Here is a tiny trained network, its code and every weight. The questions are about switching its units off for an input and a target symbol, where a switched-off unit gives its printed mean instead of its output.

import numpy as np


def w(rows, s, z=0):
    codes = np.array(rows[::2]) - 128.0
    scale = np.full(codes.shape[1], s)
    scale[-1] = z or s
    return codes * scale


def norm(h):
    return h / np.sqrt((h * h).mean(-1, keepdims=True) + 1e-5)


def softmax(a):
    e = np.exp(a - a.max(-1, keepdims=True))
    return e / e.sum(-1, keepdims=True)


def log_softmax(a):
    a = a - a.max(-1, keepdims=True)
    return a - np.log(np.exp(a).sum(-1, keepdims=True))


def net(x, mask):
    ids = ['δζηλμστφψ'.index(c) for c in x.split()]
    T = len(ids)
    res = E[ids] + P[:T]
    u = 0
    for l in range(3):
        r = norm(res)
        for j in range(3):
            rows = slice(3 * j, 3 * j + 3)
            q, k, v = (r @ M[l][rows].T for M in (Q, K, V))
            z = softmax(np.where(np.tri(T) > 0, q @ k.T / 3**0.5, -1e9)) @ v
            o = O[l][rows]
            res = res + np.where(mask[u + j], z, o[:, -1]) @ o[:, :-1]
        u += 3
    return log_softmax(norm(res)[-1] @ U[:, :-1].T + U[:, -1])


Q, K, V, O = {}, {}, {}, {}
E = w([
[135,115,120],'δ',
[145,157,112],'ζ',
[135,114,120],'η',
[140,94,127],'λ',
[246,118,8],'μ',
[150,166,107],'σ',
[142,148,161],'τ',
[193,46,187],'φ',
[64,197,104],'ψ',
],0.013)
P = w([
[59,22,157],'0',
[81,157,211],'1',
[100,209,168],'2',
[119,127,180],'3',
[132,118,181],'4',
[149,112,174],'5',
[164,111,174],'6',
[188,106,167],'7',
[208,99,168],'8',
[242,97,161],'9',
[250,89,158],'10',
[254,88,142],'11',
],0.0029)
Q[0] = w([
[170,88,168],'L0H1',
[48,135,89],'L0H1',
[177,165,131],'L0H1',
[22,113,60],'L0H2',
[139,145,77],'L0H2',
[3,149,131],'L0H2',
[146,133,118],'L0H3',
[127,182,194],'L0H3',
[170,126,90],'L0H3',
],0.017)
K[0] = w([
[180,51,62],'L0H1',
[24,170,156],'L0H1',
[189,158,163],'L0H1',
[5,152,31],'L0H2',
[138,126,62],'L0H2',
[12,98,110],'L0H2',
[168,126,133],'L0H3',
[100,205,105],'L0H3',
[213,117,139],'L0H3',
],0.014)
V[0] = w([
[129,123,98],'L0H1',
[127,133,160],'L0H1',
[130,130,166],'L0H1',
[132,117,132],'L0H2',
[122,135,94],'L0H2',
[146,183,253],'L0H2',
[192,108,115],'L0H3',
[162,109,134],'L0H3',
[117,118,153],'L0H3',
],0.011)
O[0] = w([
[109,107,93,126],'L0H1',
[149,152,167,130],'L0H1',
[148,163,163,133],'L0H1',
[142,133,138,130],'L0H2',
[102,105,106,101],'L0H2',
[158,255,132,247],'L0H2',
[151,196,190,143],'L0H3',
[131,192,124,135],'L0H3',
[114,158,69,125],'L0H3',
],0.0086,0.012)
Q[1] = w([
[117,118,95],'L1H1',
[44,141,151],'L1H1',
[22,124,118],'L1H1',
[162,241,2],'L1H2',
[124,84,147],'L1H2',
[79,155,35],'L1H2',
[125,170,60],'L1H3',
[91,172,171],'L1H3',
[174,46,131],'L1H3',
],0.0099)
K[1] = w([
[116,109,149],'L1H1',
[69,174,144],'L1H1',
[44,158,179],'L1H1',
[217,79,18],'L1H2',
[150,107,186],'L1H2',
[254,26,115],'L1H2',
[211,111,118],'L1H3',
[123,177,55],'L1H3',
[79,87,211],'L1H3',
],0.009)
V[1] = w([
[142,123,139],'L1H1',
[191,89,111],'L1H1',
[115,122,43],'L1H1',
[111,112,162],'L1H2',
[210,108,76],'L1H2',
[111,145,130],'L1H2',
[122,130,137],'L1H3',
[202,116,155],'L1H3',
[250,109,43],'L1H3',
],0.011)
O[1] = w([
[131,129,141,145],'L1H1',
[167,168,178,107],'L1H1',
[142,185,79,32],'L1H1',
[126,134,162,50],'L1H2',
[187,126,130,240],'L1H2',
[108,122,106,139],'L1H2',
[127,118,134,133],'L1H3',
[172,137,213,251],'L1H3',
[169,245,135,221],'L1H3',
],0.012,0.0024)
Q[2] = w([
[58,187,178],'L2H1',
[82,120,128],'L2H1',
[140,114,65],'L2H1',
[162,83,166],'L2H2',
[107,137,113],'L2H2',
[6,39,115],'L2H2',
[146,171,125],'L2H3',
[155,151,131],'L2H3',
[145,71,84],'L2H3',
],0.021)
K[2] = w([
[8,164,130],'L2H1',
[65,83,145],'L2H1',
[156,88,85],'L2H1',
[152,96,61],'L2H2',
[116,141,156],'L2H2',
[5,125,137],'L2H2',
[139,153,92],'L2H3',
[137,130,94],'L2H3',
[63,93,129],'L2H3',
],0.02)
V[2] = w([
[126,167,157],'L2H1',
[27,147,160],'L2H1',
[83,96,143],'L2H1',
[9,152,171],'L2H2',
[129,94,166],'L2H2',
[120,137,102],'L2H2',
[130,150,159],'L2H3',
[32,155,122],'L2H3',
[224,123,145],'L2H3',
],0.013)
O[2] = w([
[138,61,132,242],'L2H1',
[53,123,59,95],'L2H1',
[120,166,76,20],'L2H1',
[190,254,126,3],'L2H2',
[128,148,194,93],'L2H2',
[155,88,81,114],'L2H2',
[107,54,118,206],'L2H3',
[128,108,207,61],'L2H3',
[98,114,27,254],'L2H3',
],0.0096,0.0063)
U = w([
[155,98,250,34],'δ',
[117,74,172,144],'ζ',
[101,135,138,35],'η',
[80,103,113,159],'λ',
[88,179,2,254],'μ',
[145,121,116,1],'σ',
[181,82,77,89],'τ',
[237,251,171,187],'φ',
[106,131,136,44],'ψ',
],0.0093,0.0038)

Each question gives the input, a string of symbols that net reads in full, and the target symbol t.
The units are the heads (3 rows each of Q, K, V and O). Each row of codes is followed by its name. A weight is (code - 128) times the scale printed after its matrix; where a second scale follows, it is the last column's (O and U).
mask holds one flag per head, layer by layer. A switched-off head (its flag False) gives its mean, the last column of its rows in O, instead of its output. The means were averaged over made-up inputs and are rounded, as every weight is.
A unit's drop is (log p(t) with every unit on - log p(t) with that unit switched off) / (log p(t) with every unit on - log p(t) with every unit switched off).
The circuit of an input: a set's keep is (log p(t) with only the set's units on - log p(t) with every unit switched off) / (log p(t) with every unit on - log p(t) with every unit switched off). Starting from all 9 units, units are removed one at a time, each time the one whose removal leaves the highest keep (on an exact tie, the one counted first), for as long as the keep stays at least 0.8.
circuit, biggest first: the units of the circuit, biggest drop first
most important unit: the unit with the biggest drop
which heads matter: for each layer, one digit per head in row order, 1 if its drop is at least 0.15 and else 0, layers parted by /
drop of u: that unit's drop, to one decimal
input ψ τ ζ ψ μ τ δ, target μ: which heads matter : 001 / 101 / 011
input τ δ ψ ζ ζ τ ζ λ, target φ: which heads matter : 011 / 010 / 011
input ζ λ ψ δ ζ, target μ: circuit, biggest first : (L2H1, L1H2)
input τ τ η τ φ τ σ ψ σ τ, target μ: which heads matter : 110 / 010 / 100
input τ φ δ, target δ: which heads matter : 010 / 000 / 010
input τ λ τ τ δ τ τ φ η, target δ: which heads matter : 001 / 111 / 111
input μ ζ ζ ψ μ η, target μ: circuit, biggest first : (L2H1, L1H2, L0H2)
input ζ φ λ, target δ: circuit, biggest first : (L2H2, L0H2, L1H2)
input σ ψ σ ζ, target μ: which heads matter : 000 / 101 / 010
input λ σ τ λ, target φ: most important unit : L2H2
input ζ ζ τ ζ λ τ ζ τ τ ζ ψ η, target μ: circuit, biggest first : (L0H2, L2H1, L0H3, L1H2)
input τ τ τ ζ η, target φ: which heads matter : 010 / 010 / 011
input τ τ τ η, target φ: which heads matter : 000 / 000 / 011
input σ σ τ λ δ τ τ σ φ δ, target δ: circuit, biggest first : (L2H2, L2H1)
input ζ φ σ, target δ: circuit, biggest first : (L2H2, L0H2)
input ψ τ τ τ τ ζ λ ζ φ ζ, target δ: most important unit : L0H2
input τ δ μ λ ζ δ ζ ζ τ τ, target τ: circuit, biggest first : (L2H2, L2H3)
input τ λ τ ζ δ η φ σ, target δ: circuit, biggest first : (L2H2, L0H3, L0H2)
input λ τ φ ζ, target δ: which heads matter : 000 / 000 / 000
input ψ τ ψ ζ τ λ δ, target φ: circuit, biggest first : (L0H3)
input τ λ τ τ λ λ μ ζ τ τ τ, target τ: drop of L0H2 : 0.2
